[  9  62 -28   5   8  14 -14  32  37  43 -58 -35 111  12   5 -65  54  -1
  -2  40  39   0  28 -10 -12  40  -3 -28  -3  36 -10  29   3  39 -12   5
 -75  39 -53  35 -22 -26]
zute
[ -4  44   6  -7 -70 -25 -38 -20 -13  29  36   3 -27  39  -6 -20 -24   7
  -9 -25  -3  16 -24   3  11 -51  16   1  24 -16  27  41  -9  27  17 -17
 -22 -18  21  23 -51  18]
poteg
[ 16 -22  10 -26   1  38  39 -45  34  -9  -4  18   6  47  30  -6 -65  16
   6  -1 -50 -23  -5  12   8  50  27  28   1 -17   8 -23   7   3 -22  36
   8   7  13 -22  60   7]
zed
[-10  20 -36   8 -26   6 -10  17   1  10 -49 -54  34  24  11   6 -25   3
 -35 -12 -39 -13 -14 -22  14 -22  41   7 -14  -7  11  -9   7  18 -28  34
  -9  32  37  15   7  29]
Bubi
[-50  44   1  -6  -3   3  15  -3   9  -6  -8   6  -1 -18  16 -38  44  -8
 -11 -16  -2  -2  43 -40 -15  -7 -10  36   0   9  31  -5  -3  16 -30  -6
  -9  32  19 -29  -4 -55]
Zuze
[-47  61   7 -21  -7  -2  -6  23  25  17 -78  14  65 -25  33 -24  37  -5
   7  42 -56  12  -3 -17  52   2  65  30 -42 -26  20 -40  37  29  25  20
 -19 -16   0  12  17   7]
zed
[ -2  -8  -2  -9 -10   5   1 -24  -9 -18 -38 -19  45  29  17  14  10 -13
 -41  -1 -28  10  10   9 -16   3  56   5   5   6   7 -14  47  -5  10  10
  -3 -24  18  24  39  -6]
zed
[ 29  40 -16 -15 -39  14 -19 -27  -8  12  -3 -38  13  -1   1 -38  -8   6
 -39  17   5  19 -14   1   4  53  26 -26   2  35  14   9 -26   8  23  -7
  -8 -54  12  -5  -5  39]
zume
[-18  35  28  -8 -27 -40 -13  52 -10 -10 -69 -26 -41  11 -24 -51  55 -21
  26   9   9 -18 -26  -6  -6 -23  24  26   0  13  12 -31  13  -9 -29  42
 -56  31 -18  16  20  35]
Bubi
[-22  -2   0  14 -47 -32  -5  30 -21  30   8  22 -71  -5  15 -12 -43   8
  33  -9 -14  16 -40   2  -1 -29  -3 -21  25  21   6   4 -25 -25   3   1
  -8 -21   8  -3 -28  12]
pifo
[ 37 -28  -3 -19 -33  27  -4 -26  15  14 -12 -10   6  24  13  23 -46  14
 -23 -15 -41  10 -25  22  26  10  50  10 -11   4   4   9  24  -6  32   4
  20  23  32  19  45  -1]
kagu
[ 25 -27  -4  31 -15 -22   7  -3 -41   0 -13 -36 -66  -5  -3 -30 -23  21
 -16  -9 -28  -2  15  11  10 -24  -5   2 -10  11  24  26  -2  -2 -12  33
   9  31  27  26  20 -28]
mun
[-14  44  13 -26  27 -22 -17  12 -26  28  38  21 -22  -1  20  20  15  17
  -7   8   6   8 -17   2   2  20  10 -20  14  -9  18  12 -25 -21  14 -11
   2 -42  12 -22  18   8]
mun
[-51  28  -9   2 -54 -38 -24  49 -17  16 -45 -18 -24  -8  11   2  23 -15
  19  44 -29 -11 -51 -17 -17 -23   9  56 -15  33  46  -5 -10  30   4   1
 -46  24  -1  26 -11  22]
zume
[ 18  27  30 -53 -22  34 -26 -19   8 -24  36   9 -24 -36 -10 -17 -23   4
 -22 -31  -7  13  45   8  13 -17 114   1  -1 -29  -6   7  24 -19 -25  30
  25  27  -7  -6  19  19]
pifo
[ 43  37  20  -3 -27 -26 -14 -30   7  13 -19   4   3   2  32 -56   6   9
  15 -17  23  45   6   2  24   9  70 -13  11 -21 -15  65  19 -21  11   6
  11 -15  23  45   4  39]
Zuze
[-24 -18 -39  23 -72   3   5 -41 -51  15 -54 -33 -16  -2   1 -16   5 -25
  18 -26   3   5  -9 -17  24   0 -33   9   4  21  -4  21  12  -5  21  -2
   0 -41  -7 -24  -2  45]
pifo
[ -2 -25  -5 -13  -6  34  13   5  15 -14  -7  -2   0  12 -13  21 -44  40
 -17  15 -35  10  17 -29   0   4  -6  19 -11  37   3   8  27 -11 -23  -4
 -13  36  25 -19 -10  -7]
kagu
[ -8  -4  -3 -29 -30  14   1 -18 -43 -32   7 -44 -28  14  15 -11   0   9
   6   7 -12 -24   8  -8  20  44   8   7 -18 -20   7  46 -10 -18  -7 -14
  10  26  19 -10  37 -13]
rabu
[ 33  21  21  -9 -48   3 -24  12 -34  20  23  26 -70  16   0  34  37 -10
  -8 -25  23 -10   5  28   1  12   2  28   3  33  16 -15  -9  16  37 -22
   6  23  13 -21 -13  13]
zute
[ 22 -37  -3  13  -2 -20  23  22 -18  20 -17 -34 -44 -17  31  -1 -14  17
  -6  -9 -25 -29  16   6  46  -7 -18   3 -23  -8  -3 -25 -30   3  -5   4
  25  -3  33  -3   9 -17]
mun
[  6  43   6  14 -20   2 -12   6  16  28  10 -17  22 -11  24 -20 -42  34
   3   0   9  35  -9 -12  19  -7  27 -29  -2 -12  -6  24 -41   5 -22 -13
  39 -21  58 -21 -36  54]
Zuze
[ -2 -41  -9   6 -43  -6 -38  32 -12   5   1 -60  12  40  12  74 -40  27
 -64  -2 -41 -24 -10 -17 -12  -1  32  51 -11  26  42 -26  12  16  23  -7
 -14  16  41   4  28  37]
kagu
[ 14 -40 -13   6  51  -5   4 -19 -51 -11  45   0   6  23  75 -13 -27 -46
 -10 -33 -41  17  49  -1 -39  36  99   8  25 -33  -3 -23  34 -18  21  25
  80 -32 -20  48  59 -13]
poteg
[ 33 -29 -14  23  20  18  17  20  32   3 -72 -23  11  -3 -26  27 -32  25
 -10   8  26  -5  -5 -48   3   1  12 -28 -12   3 -30 -17 -16   5 -39  47
 -33  31 -29   9 -55  35]
nulok
[ -8 -23 -16   8 -56 -16  29  30 -22  -9 -49 -34 -27  15 -43 -38   6  17
  -9  29  34   6 -22 -33   3  -9 -17  28 -34  14  -6  16  19 -22   1  -7
 -77  54 -17  15  20  27]
demot
[-40 -27 -41  24 -33 -29 -40   6  14 -12 -47 -39  38 -12  -1  17 -46  11
 -34  -9 -34  23  -6 -28  17  28  20   4  26  12   8  -6  11  17  -3  36
 -11 -54  30  18 -15  43]
Zuze
[ 26 -26 -42   9 -53  16  -5  -2 -10  14 -12 -22 -30  14  -7  -7 -41  25
 -26 -28 -11  17  14  21  13  20  35 -37  56  16   1 -10   1   6 -13  -4
   1 -31  51  -9 -50  15]
poteg
[ 10  25 -21   8  -8   0  -3 -16 -17  -7 -30 -30  31  -1 -14  14 -25  22
 -15  27  11  15 -11   3  21  24  27 -17 -21  -2 -30  22  -1  12   3 -19
 -15 -60  13  12 -33  20]
demot
[-25  64  -7  -5 -13  -9  10   0 -26  38 -35 -14 -30  30   3 -15  33 -16
  23  -1  30  -1   8 -12 -25 -29 -76  22 -21  32  -4  32 -35  -8  -2  10
 -27  -6 -45  22  -3  -1]
poteg
[ -8 -12  -5 -15 -51  14 -20 -27  19  -8 -52 -34  14   9 -14  18 -36  27
 -44   3   7 -17 -11  25  20  30  15  10  15  43   0 -15   1  30 -10  30
 -26  -8  15 -22  -5  27]
pifo
[-24  -2   4   6 -41  -3 -44  -6  18 -30 -30 -13  20 -18 -28  51 -32 -19
   7   2  -9  13 -24  -7  28 -26  20 -10   0  10 -39  -6  -6 -21 -11  21
 -27 -54 -13  33 -15  35]
demot
[  3   2 -17  25 -28 -13 -29  31   8   9 -29 -34  -1 -33 -28  32  13  33
 -14   5 -16   2  -6  38  10   1  22 -12   4   6  19   5   8   9   9 -23
  16 -22  55   1 -17  -2]
kagu
[ 24  23 -14  16 -24 -36 -33  13  -3  29  -1   3  -9 -24  -1 -28 -35   2
  13 -16   8  33   0  22  21 -29  22 -55  31 -27   4  26   4 -21   6 -27
  24 -40  16  35 -63  21]
nulok
[ 21 -30 -15  40   6  29  20 -19 -14   4 -36 -18 -14 -24  21 -24   6   6
  35  31 -16 -23  25 -43  29  57  -9  -6 -40 -15   7  40 -33  13 -12  20
 -17  20  -3  -5   2  -9]
mun
[ 56 -19  41  29  -7  27  22 -28 -39  -6  49  16 -64   1  23  -4  16 -36
  49 -44   6 -11  29  -6   0  -3 -12  36 -23 -26  -6 -24  -8 -37  15   1
  54  -1 -31 -20  51  23]
demot
[-25  41 -12  26 -45  -9  22 -18 -17   6   5  -6 -34   2  35 -62 -16   1
 -14  -9  -4   4  13   5   3   1  20  31  13  39  -5  -9 -13   9 -28  28
 -10  -3  21  -4   4 -30]
pifo
[ -2   6  -7  20   0  -7  -4 -22  25 -27  -4   1  42   5  21  -5 -35   4
 -12  21 -26  13   7   7  -6   3  75  -1   3  -8   1   0  23  -5   1  20
  23 -30  32  25  18  12]
zed
[ 40  23  40 -38 -10   2 -41   9 -26  23  73 -14 -32   8  26  48  -2 -10
 -48 -41 -10 -10  -2 -10  -2  61  98  44  22  10  14 -21 -18 -22  10  35
  18 -31 -21   4  30   2]
mun
[-15 -21 -29   3 -69  13  -5 -15 -21 -11  19 -53 -21 -14 -23 -35 -48  -1
 -26 -46 -37  -6  29  10  46 -48 -31  12  11  -7   5  17  18   9 -46  27
   1  28  17  25 -30 -50]
rabu
[ 13 -18 -12  13 -37  -7  15 -29 -25 -16  29  14 -71   1 -38   2 -17  24
   1 -17  26 -27  -5  29  15 -47  -3 -17   9  -3   7  46  19  -1  -6 -19
 -18   6  38  -2 -47 -29]
zed
[  30   97   17   13    9   14   -2   15  -11   45  -24  -18    3    9
   20 -110   66  -47   36  -11   48   18   23   -3  -14   14    3  -36
   30    7   12   -1  -17  -11  -30   25    9   18  -51   24   11   -1]
rabu
[  1  86   0 -19 -39 -28 -35  13   9  25  -2 -45  33  -7   0 -10   2  -7
  -5 -21  -2   9   0   7  -3 -58  60  -4  -1 -34   7  19  -8 -14 -25 -18
  19 -41  30  17 -30  48]
Bubi
[-18  36   5 -35 -64  19 -14 -12   2   2 -16  -1  11  21  13  -4 -56 -13
 -21  19 -22   1  -2 -21  22  -2  71   3 -16  16  12  12 -19   8   4 -44
 -21  14  28   4 -17  22]
zute
[ 12 -33 -17 -23 -35   8 -27 -16 -15 -28 -35 -10 -28   3   6  36 -42  15
 -22  14 -74  19 -12 -49   9  44  60  -1   1   1  21   3   7  22   6  15
  -7 -27  33  -2 -15  75]
zume
[-23  66  17 -24 -27 -24  -1  -1  -9  24 -45 -29  20  -4  42 -55  12 -23
  16  27  -9 -10 -22  -5   7  10  49   1 -27 -12  30  15 -25 -15  12 -37
  24  -6  24   2   9  -7]
Bubi
[-19  -5   3 -26 -49 -11   9 -27   6  -9   1  -6 -25  -1  -6 -13 -53  11
  14   3 -37  10  -9 -21 -25 -54  46  -1 -13 -25  27  35  -9 -22  -8 -14
   2   7  22  -5  -2   4]
zed
[-15   3 -12  17 -45  11  21 -40 -26 -19   4 -27 -25   6  35  23 -31 -18
 -27 -28 -27 -18  38   0  -2 -28  16  31 -30  -1 -20  22 -20 -10 -29   0
  12 -13  31  25  24 -24]
pifo
[ 28  -3 -13  41 -25  -7  -5   6 -27  -2 -13 -84  31  23   3  38  10  21
 -31 -11 -15 -33   5 -12 -22  11   6  16 -16  -5  30  11 -11   5  11 -37
   2 -28  22  -4 -19 -12]
nulok
[  1 -38 -20  -6 -36  14  17 -37  -8 -20  13 -57  -9 -21   9   5 -26  36
  -9 -14 -55 -31  28  -8  -1 -12 -52  19 -21   8  21  43 -14  -4 -27  -4
  29  20  30 -21  10 -35]
zume
[ -2  -3 -28   8 -67 -29 -19 -19 -40  -1  29 -28 -19  14 -24 -49 -15  -2
 -19   2  37  28 -11 -16  -7  -7 -34 -11   4  17  10  38  -2  -7  34 -49
 -22  -8  10  -3 -17  11]
demot
[ 10  50  -8  12  -7 -21 -33  31   6  17  12 -18   1 -15 -22 -15  39  17
 -17 -17  13  25  46   9 -28  -3   2 -43  39   1   8  20 -11  -5 -14 -14
  -1 -53   7  21 -59 -19]
poteg
[ 10 -45 -34  35  11  25  29  -6 -23  -6 -24 -55 -34 -24 -32   2  20  11
  17 -31   2 -19  43  -2 -17 -11 -79 -14 -15  22 -17  16  -8 -23 -33  15
  24  19  -7 -24  24 -30]
kagu
[ 24 -12  -6  -4  -8  12  22 -26 -41 -35  33 -41 -82  24   6   8 -57  36
  -2 -21 -32 -36  22  -2 -20  -2   2  14   0   7  28  36 -22  -2 -37   7
  35  38  32 -19  -5 -51]
rabu
[  5 -18  -1  -7 -31 -39 -20   8  -2  10 -58 -23 -36 -11 -47  39  18 -12
  29 -30  49 -10 -30 -37  16 -30 -59  17 -12  13 -39  22   0 -30  11  50
 -32   2 -84  30   3  49]
demot
[-33  13   9 -23  -8 -28   6  32 -16  16   6   5 -37   0  -5 -29 -26  12
   6   7 -24  26 -16  16 -11 -24   6 -11   1 -15  17   4 -10 -21   7 -14
  24  -6   9  13   3 -15]
poteg
[ 23  14   2 -13 -22  21  22 -21 -22   7   1  13 -45  36  13 -28 -22  24
  13 -15 -27  -3  11 -17   2  54  -2   8  -1  15  -1  63  -6  -9 -24  20
  -4  66  -4  -2  33 -19]
zute
[ -7  38   2 -22 -23 -30  14 -18  -8  -2   6  -3 -30  31   3 -60 -31   3
  22   2 -10  14 -23  14  -1 -34  23 -46  17 -15 -12   7 -22  -9 -16 -26
  -9 -57  35  -6  -3   8]
zed
[ 18  33  -2  -8 -21   0   2 -15  -7 -26  15 -28  28  24   8 -39  -3   6
 -29   9  19   9  29 -27 -10  38  33   0  10  28  -7  32  18 -30  -9 -46
  -5  -4  16   4   4 -25]
demot
[  0  94 -11 -56 -13 -22 -18  12  35 -11  51 -15  19  36   4  -1 -24  25
   9  15 -16  -6 -12  36  -6 -55  90  24 -23 -70 -20  22  -9  53 -41 -38
  10  -4  68   1  -9  38]
zed
[-35 -16  -6 -28  18 -11 -27  27  -3   1 -58  28 -13   1  11  14  19 -25
  33   7  21  -7 -26 -16  -4  47  53 -16  47   1   7 -18  11  22 -14  11
 -41   0 -11  -3 -18  32]
Zuze
[ -2  23 -14   0 -26  15  29 -11 -23   3   7  20 -36  12   9 -22  17 -11
  34  11  -5   0  35 -10 -33  35 -25  18  -9  17  14  26 -23  -3  -3 -55
 -10   5   9 -32 -13 -18]
zute
[ 13 -42   5  33   9   0  21   7 -38  -7   6 -29 -46  -4  19  31  14 -10
  27 -26 -21 -36  27  41 -28 -54   7   9  -4  -2   5  -8   8 -26 -18 -25
  35   6  29  11  33 -46]
kagu
[ 34  36  -3  18 -20   4  13   6   5  44  30  33 -16  14  28 -30   1  -3
  46 -22  -9  25  16  14 -21  12   8 -36  23 -35   0  28 -31 -24 -10 -27
   6 -16   9   3  11  27]
zute
[ -5  15 -15  -2 -28  -2 -33  11 -12   6 -32 -34  16  31  10   9 -27 -22
 -21   6   1  16 -23 -21  -7   0  23   5 -10  17  -4 -28 -17  -7  16  23
 -31 -12 -20  22  12  60]
nulok
[-26 -14   9  12 -22  38  -6 -31  14   3 -30 -16  31 -11   6  39 -28  -5
 -20   7  12  -6 -19  22  -2 -14   2 -30  -5  22 -12 -26 -40   4  -7  19
  -4 -22   3 -23   5  14]
pifo
[  2  48   8  -2 -20 -26 -15 -16   0 -28  -2 -13 -32 -12   1 -11 -23  21
  -5  13 -22  17   3   3 -12 -10  63 -39  -4 -37  15   0 -51  -4  -1 -46
  10 -63  60 -20 -32   9]
nulok
[ -7  16   0 -39 -14  13 -23 -11 -26  10  13  -2  10 -14  -2  -5  -2  -6
 -10  -6   5  20   9 -30  14 -10   7  -4 -23  -4  -8  20  14 -31  10  20
 -18  -8 -26  -3 -22  29]
Bubi
[  5 -67 -27  45 -18 -28  21 -18 -28 -83 -25 -46 -61  13 -19  41  -1  42
 -22  -1 -11  -8   2 -16 -42  17  -6  32  -8  43 -13  10   5 -40   3  40
 -17  12  25  -6  30 -19]
nulok
[ 25 -54   0  14 -25 -18  24 -45 -33 -22 -38 -38 -56 -12 -18 -17 -10  26
  17 -14 -18 -21  16   7   5  -7 -19 -12 -24 -17   5  50   4 -12   3  20
  13  -5   5   7  12 -27]
zed
[  1 -69  10 -45 -68 -23 -15 -19  13 -24   4  30 -68   4   3  54 -49  -9
  45 -46 -74 -17 -23  16  17   2  65  16  31 -50  10  -1   4 -29  21 -11
  13 -14  19  -8  39  33]
zute
[ 46  10  22 -17 -18  -2   8  12 -40  33 -10   6 -76  11 -28 -53  19 -23
  42 -19  26  20 -24 -27   5 -13  53 -28  17 -35  12  25   2 -38  -8  -1
 -17  10 -29   0  17  72]
mun
[ 23  32   6  24  36  -4  11  22   5  20   2  11   2   8  -4  -2  43  -9
  12  19  32  32  -3  -4 -49 -23  10 -23 -10   6 -22  16  -6   4 -10 -24
  -4   7   1  28 -23 -17]
kagu
[  8  16  -1 -16   5  24   6   8  -3   1  13 -14  20   2  -3  -9 -20  -1
 -25   0  -7  13  12 -40  16  -2  42  12  -2  31  -4  18  27 -41 -19  12
   9  23  -8   5   7  -6]
mun
[ 15 -12  13  12 -13   9 -31  22  33 -58  84   1 -43  -2 -16  30 -37  41
  -1  15 -42  -3  -8  -4 -42   3   9  47  25  61  14 -37 -19  44 -49  31
  25  27  49 -53 -55   9]
zume
[  8 -23 -11 -17 -31  -9  12 -27 -19  24  23 -12 -52  23   1 -26 -34  20
  -1 -46 -13  -2  17  21  -1 -21 -39  10  24 -12   3  17  -9   8 -16  23
   9   8  -1   2  -6 -17]
poteg
[  0  40 -27  12 -33 -46  -6   9 -26  18 -33 -38 -17   5   0 -55  28  -6
  18  -1  13  -2 -26   0   5 -19  -8 -12 -14  -3  16  35   0 -12  27 -11
  -6  -9  15  13  -3  15]
Bubi
[ -8  41   1 -38 -20 -15  -2 -42 -15 -17   6   5 -14 -19  -2 -19 -29  -3
 -24 -13 -20  23  15 -15  18  12  71   1  -9 -46   0  34  15 -27  -9  -9
  31 -42  34   4 -13  24]
Bubi
[-14  10   7  14 -36 -26   8 -39 -16 -19 -19 -27   4   0 -12   3  18 -21
  14   5  43  -1 -39  36 -14 -28  23   7   4   5 -26   8 -11 -15   5 -33
  -2 -38   8   7   8 -12]
demot
[ 32   3   7  17  45   5   1  30 -14  30 -14  23  18  16  -4   5  50 -12
   0  13  51  29  16 -13 -29  21  -2 -13  34  21   2  -6  38 -31 -11  16
 -29 -10 -36  11   0  56]
mun
[ 17  -5   8 -32 -23  12 -16   7   9 -17 -22 -31  -6  39  -6  51 -67  20
 -23   3 -47   7 -41  -7  18 -10  29  17 -19  12   8  -9   6  -6  19  31
   7   4   5  20  10  30]
rabu
[ -7   5   2 -11   9  24   3  24 -23  -7   0  20 -39  -4 -38  42  32  31
 -48  17  28  11   5  -4   4 -25  19  -7   0  16  -4 -18   8  15 -36  11
 -60  30  35 -29 -36  14]
mun
[  8 -30 -31 -20 -55   5 -27 -28  -5  11 -16 -12  -3  44   4  43 -67  18
 -30   0 -23   8  -9 -20  12  24  41  11   6 -23   7  29  -5  45  13  -7
 -27 -21  28  19 -50  61]
poteg
[  9 -58  -8   6 -19  -2  29 -10   1 -31 -10 -62 -35  29 -19  12 -43  36
 -22  -6 -21 -25  17 -12 -48 -17 -16  14 -19  12  10  21 -28 -18 -14  14
  -2  28   5   7  21 -30]
poteg
[-73  32  30 -24 -20  -9  30 -40   1   2 -26  54   3   7  12  10 -17 -24
 -11  27 -19   6 -33  -7  28 -24   5  50 -32 -12  -1 -20   9  18   0   3
 -25 -30   5  11  -9 -15]
zed
[-23  27  -1 -58 -56  -6 -66 -21 -12  54  51  -4  42  41   5   9 -32   4
 -42 -16  25  22 -40  21   7  -4  38   1  40 -15  20  20   3  26  38  -5
 -28 -22 -14   9 -24  51]
poteg
[ 16  24   0 -20  11 -13 -13   3 -11  16 -13 -25  23  12  20   8  14 -19
 -23 -21  -6   6  19   2 -24 -34  20 -32  -7 -17   2  -8  -1 -21   4  -9
   0 -40   5  24  -5   7]
Bubi
[  6 -81 -14  45   8  21  34 -30 -31 -34  -1  -1 -37 -14  -6  42 -26  23
 -11  10 -42  -3  35  12 -36  17  -8  37 -24  12  31  22  35 -21   9  -3
  23  18  29   5  26 -45]
kagu
